Below is a small trained network, with its code and all its weights. Each question gives an input and a class and asks what happens when units are switched off, that is, made to give their printed mean instead of their output.

import numpy as np


def w(rows, s, z=0):
    codes = np.array(rows[::2]) - 128.0
    scale = np.full(codes.shape[1], s)
    scale[-1] = z or s
    return codes * scale


def norm(h):
    return h / np.sqrt((h * h).mean(-1, keepdims=True) + 1e-5)


def f(y):
    return y / 2 * (1 + np.tanh(0.7978845608 * (y + 0.044715 * y**3)))


def log_softmax(a):
    a = a - a.max(-1, keepdims=True)
    return a - np.log(np.exp(a).sum(-1, keepdims=True))


def net(x, mask):
    res = np.array(x, float).reshape(1, 5) / 4 @ E
    u = 0
    for l in range(3):
        y = f(norm(res) @ A[l][:, :-1].T + A[l][:, -1])
        res = res + np.where(mask[u : u + 5], y, B[l][:, -1]) @ B[l][:, :-1]
        u += 5
    return log_softmax(norm(res)[-1] @ U[:, :-1].T + U[:, -1])


A, B = {}, {}
E = w([
[124,40,222,188,129,114,231,234],'x0',
[96,56,206,40,194,117,177,11],'x1',
[143,74,119,65,76,1,112,154],'x2',
[162,33,113,59,127,230,53,158],'x3',
[24,129,105,100,97,135,125,136],'x4',
],0.0059)
A[0] = w([
[98,136,140,147,152,167,158,93,125],'L0N1',
[133,153,135,173,101,147,116,160,179],'L0N2',
[138,91,105,78,131,175,109,156,45],'L0N3',
[12,107,93,128,110,139,127,135,2],'L0N4',
[116,141,113,153,131,193,146,114,13],'L0N5',
],0.012,0.0023)
B[0] = w([
[133,115,93,96,118,180,179,123,252],'L0N1',
[124,118,131,66,134,163,147,138,244],'L0N2',
[121,135,198,184,56,124,88,74,238],'L0N3',
[249,138,156,164,178,103,134,125,243],'L0N4',
[135,162,113,87,119,148,110,111,197],'L0N5',
],0.013,0.0028)
A[1] = w([
[62,221,158,176,134,68,171,116,114],'L1N1',
[139,233,121,161,90,102,245,75,76],'L1N2',
[76,55,57,167,116,58,87,120,2],'L1N3',
[109,194,45,194,128,150,77,2,71],'L1N4',
[235,144,128,119,202,140,116,126,69],'L1N5',
],0.0075,0.0041)
B[1] = w([
[134,61,200,122,31,193,3,151,158],'L1N1',
[149,100,180,122,116,187,39,90,212],'L1N2',
[229,150,89,1,145,134,103,117,121],'L1N3',
[89,23,134,150,166,137,140,185,253],'L1N4',
[191,142,116,164,203,103,116,101,178],'L1N5',
],0.01,0.0042)
A[2] = w([
[133,162,89,150,98,152,84,184,198],'L2N1',
[80,101,68,99,176,85,50,105,70],'L2N2',
[218,91,147,168,128,107,119,116,169],'L2N3',
[99,116,180,68,179,129,119,50,72],'L2N4',
[164,113,134,59,69,7,112,143,4],'L2N5',
],0.012,0.0018)
B[2] = w([
[166,129,157,70,120,8,196,86,190],'L2N1',
[77,103,189,192,170,153,167,170,194],'L2N2',
[108,185,100,165,171,131,64,152,234],'L2N3',
[167,174,96,101,72,31,130,183,254],'L2N4',
[129,134,101,90,170,247,159,73,239],'L2N5',
],0.011,0.0073)
U = w([
[151,144,110,63,164,233,148,82,170],'0',
[150,108,187,131,49,148,40,112,142],'1',
[177,145,117,61,121,7,189,141,125],'2',
[186,173,120,168,216,121,90,146,151],'3',
[75,59,155,152,181,143,171,184,213],'4',
[107,171,99,160,124,141,125,120,98],'5',
[80,186,61,195,83,113,152,110,1],'6',
[99,167,54,207,81,104,159,125,5],'7',
],0.014,0.0066)

Each question gives the input, the list of numbers given to net, and the class t.
The units are the neurons (one row each of A and B). Each row of codes is followed by its name. A weight is (code - 128) times the scale printed after its matrix; where a second scale follows, it is the last column's (A, B and U).
mask holds one flag per neuron, layer by layer. A switched-off neuron (its flag False) gives its mean, the last column of its row in B, instead of its output. The means were averaged over made-up inputs and are rounded, as every weight is.
A unit's drop is (log p(t) with every unit on - log p(t) with that unit switched off) / (log p(t) with every unit on - log p(t) with every unit switched off).
most important unit: the unit with the biggest drop
top k neurons: the k neurons with the biggest drops, biggest first
k most important neurons of layer l: the k neurons of layer l with the biggest drops, biggest first
input [-2,8,-7,-6,1], class 2: top 2 neurons -> (L2N4 L0N1)
input [-8,6,5,-7,-1], class 4: top 3 neurons -> (L2N2 L1N4 L0N3)
input [-5,-8,0,7,-1], class 2: top 3 neurons -> (L2N1 L1N2 L1N1)
input [4,2,-4,1,2], class 0: most important unit -> L0N1
input [-8,1,6,-3,8], class 3: top 3 neurons -> (L0N4 L2N3 L1N5)
input [-7,-2,-2,0,5], class 4: top 2 neurons -> (L1N4 L2N2)
input [-8,-6,5,-6,-3], class 4: top 3 neurons -> (L2N2 L1N4 L2N4)
input [-8,-4,-6,-3,3], class 4: 2 most important neurons of layer 2 -> (L2N2 L2N5)
input [3,6,-5,3,-8], class 3: 2 most important neurons of layer 2 -> (L2N5 L2N1)
input [1,6,3,8,5], class 1: top 2 neurons -> (L0N3 L2N1)
input [-3,-5,4,-5,-4], class 1: top 2 neurons -> (L1N1 L1N2)
input [2,-5,-4,-5,-1], class 1: 2 most important neurons of layer 0 -> (L0N4 L0N1)
input [4,2,-4,0,0], class 0: top 2 neurons -> (L0N1 L1N4)
input [-6,8,-1,0,6], class 2: most important unit -> L2N4
input [-8,5,-6,0,6], class 4: top 4 neurons -> (L1N4 L2N2 L0N2 L2N5)
input [-7,-4,-3,2,7], class 3: top 2 neurons -> (L0N4 L1N5)
input [5,5,-5,-3,3], class 0: 2 most important neurons of layer 2 -> (L2N1 L2N2)
input [0,-6,-3,2,-5], class 2: top 2 neurons -> (L2N1 L0N4)
input [4,-6,6,-7,-2], class 1: 2 most important neurons of layer 2 -> (L2N4 L2N5)
input [1,-6,1,-2,-4], class 2: most important unit -> L0N4
input [-2,-2,1,5,-2], class 1: 2 most important neurons of layer 0 -> (L0N3 L0N4)
input [-8,-7,3,-2,-5], class 4: 2 most important neurons of layer 2 -> (L2N2 L2N4)
input [5,6,7,3,-1], class 0: 2 most important neurons of layer 2 -> (L2N5 L2N1)
